Each row has two labels, one from each of two sets.
[ 0.25 -0.38 -1.06 -0.44 -1.01 -1.20  0.44  0.92 -0.41 -0.49  2.02 -0.02
  0.39 -0.92 -2.29  0.42  1.29]  [76] T
[ 1.67  3.34 -1.32 -0.70 -1.43 -2.01 -0.67  0.76  0.25  0.35  1.46  0.05
 -0.86 -0.61 -1.85  1.89  2.61]  [76] T
[-0.17 -0.88 -0.60 -1.03 -1.31 -2.36  0.10 -0.40  0.01  0.68 -1.86 -0.51
 -1.93 -0.45 -1.60  0.16 -0.24]  [77] T
[ 1.45  1.05  1.21  2.86  0.64  1.01  2.55  0.15 -1.10 -0.88  1.67  2.25
  1.33 -0.31 -0.86 -0.93  0.29]  [76] Q
[ 1.10 -0.77  2.97  0.44  3.82 -2.64 -2.04 -2.94 -0.08  3.36 -7.61 -1.52
 -2.77  1.32 -5.31  0.22 -2.15]  [77] T
[ 0.04 -0.67 -0.08 -1.88 -0.58  0.55  1.24  1.22 -0.71  0.33  0.74 -0.12
  1.22  0.39  0.24  0.20  1.93]  [77] Q
[ 1.71  1.82  0.90  0.04  1.88  0.07 -0.03 -0.55  0.45  0.64 -1.67  0.03
  1.03  0.44 -1.57  0.49  1.35]  [76] Q
[ 0.98 -1.27  1.55  1.68  0.31  1.57  4.34 -1.31 -0.07  0.98 -2.57 -0.69
  0.12  1.29 -3.46 -0.07  2.11]  [76] Q
[ 2.22  3.14  4.57  0.83  1.06 -2.36 -0.54 -0.42  0.13  0.30 -0.20 -0.12
 -1.43 -0.41 -2.68  0.95  0.72]  [76] T
[ 2.47  2.45 -1.05 -0.85 -0.31 -3.15  0.01 -0.22  0.77 -0.16 -0.75  0.54
 -1.32  0.31 -2.88  2.09  2.48]  [76] T
[ 1.41  2.34  0.12  0.60  0.63 -2.04 -1.94 -0.53 -0.11 -0.05  0.16  0.66
 -0.70 -1.25 -1.41  0.22  0.56]  [76] T
[ 1.10  2.13 -0.68  0.74 -1.68 -2.24  1.02  0.04 -0.23 -0.08  2.33  0.75
 -1.54 -0.33  0.32  1.99  1.15]  [76] T
[ 2.80  1.87  0.72 -0.76  1.30 -1.42 -1.87 -1.17  0.40  1.70 -3.46 -0.90
 -1.70  0.15 -3.15 -0.33  0.07]  [76] T
[ 0.76  0.63 -0.21  3.76 -0.32 -0.91  0.43  0.35 -1.30 -0.02  3.99  0.43
 -0.07 -2.81 -0.09  0.34 -1.91]  [76] T
[ 0.46  1.18 -0.66  2.37 -0.14 -1.90  0.57 -1.27  0.01 -0.20 -0.13  0.10
 -0.85 -0.33 -2.16  1.32 -0.04]  [76] T
[ 1.12  1.96 -0.81 -2.18 -1.02 -3.46 -1.62  0.64 -0.14  1.19  0.49 -1.10
 -2.91 -0.76  0.22  0.60  0.29]  [77] T
[ 2.61  2.23 -0.33  4.04  0.65 -1.57  2.05 -1.22 -1.23  0.60  0.37 -0.24
 -0.78 -0.75 -1.99 -0.57 -1.12]  [76] T
[ 0.06 -1.74  0.57 -0.95  0.02  0.81  2.89  1.48 -0.23  1.46  0.45  0.72
  1.45  0.46 -0.63  0.75  3.42]  [76] Q
[ 0.50  1.23  0.38 -1.11  0.33 -1.36 -1.78  0.66 -1.89  0.76  0.42 -0.63
 -1.85 -1.19 -0.92 -1.19 -0.49]  [77] T
[ 0.59 -0.66 -0.10 -0.01 -1.04 -1.64  1.03 -0.49 -0.96  1.95  0.02 -0.66
 -1.81  0.42 -0.91  0.75 -2.15]  [77] T
[ 2.27  0.57  0.65  4.84  1.22 -1.45  1.07 -1.49 -0.11 -0.43  0.26  0.23
  0.30 -0.62 -0.73  0.26 -2.23]  [76] T
[-0.52  1.28  0.04 -2.07  0.16 -2.16 -1.20  0.15 -0.21  0.18 -1.70 -0.69
 -2.25 -0.08 -1.98  0.66 -0.05]  [77] T
[ 1.50  2.07 -0.43  1.41  0.34 -2.55 -0.32 -0.81  0.14  1.07 -0.65 -0.09
 -0.96  0.22 -2.31  1.21  0.51]  [76] T
[ 0.04  0.89 -0.71  0.00 -1.26 -1.40 -0.11  0.55 -0.25  0.32  2.10 -0.39
 -1.89 -1.34 -0.29 -0.34  0.60]  [77] T
[-1.53 -0.81 -0.46 -0.02 -1.69 -2.84  1.69 -3.44  0.54  0.38 -1.87 -0.31
 -3.28  0.52 -2.50  2.37  0.07]  [77] T
[ 0.47  1.69 -1.74  0.97 -1.52 -2.34  0.99  0.83  0.21 -0.68  3.95  1.05
 -0.35 -1.50 -0.24  1.08  0.97]  [76] T
[-0.06 -0.50  1.35 -0.08  2.08  1.95  0.80  0.58 -1.91  0.42  0.81 -0.48
  1.58 -0.54  0.01 -1.81  1.26]  [77] Q
[ 1.99  2.27  0.02 -0.36  0.15  1.74  3.09  1.00 -1.03  0.65  1.35  1.48
  1.65 -0.02 -0.76 -1.13  2.90]  [76] Q
[ 0.64  0.86  1.06  0.02 -0.23 -0.29  1.86  0.33 -0.61  0.13  1.97  0.32
  0.74 -0.37 -0.89  0.03 -0.05]  [76] Q
[ 1.04  1.51 -0.73  1.18 -0.86 -2.16  0.81  0.09 -0.29  0.46  0.73  0.28
 -0.91  0.02 -0.79  1.10  0.48]  [76] T
[-1.16 -0.86  0.34 -2.66 -0.49  0.51 -0.42  1.45 -1.26  0.42  1.67 -0.38
 -0.32 -1.16  0.61 -1.02  0.78]  [77] Q
[ 0.01 -0.88  0.26 -0.28  0.01  1.50  3.14  0.05 -1.19  1.42  0.06 -0.05
  1.54  0.06 -0.83 -0.71  1.64]  [77] Q
[ 2.49  2.95 -0.46  1.61  2.00 -2.27 -1.12 -0.48  0.44  1.05 -0.25  0.77
 -0.34 -0.36 -2.23 -0.44  1.40]  [76] T
[ 0.27  1.48 -1.50 -1.20 -0.96 -1.00  0.50  0.42  0.99  0.80  0.64 -0.65
 -2.28 -0.48 -1.68  1.44  0.98]  [77] T
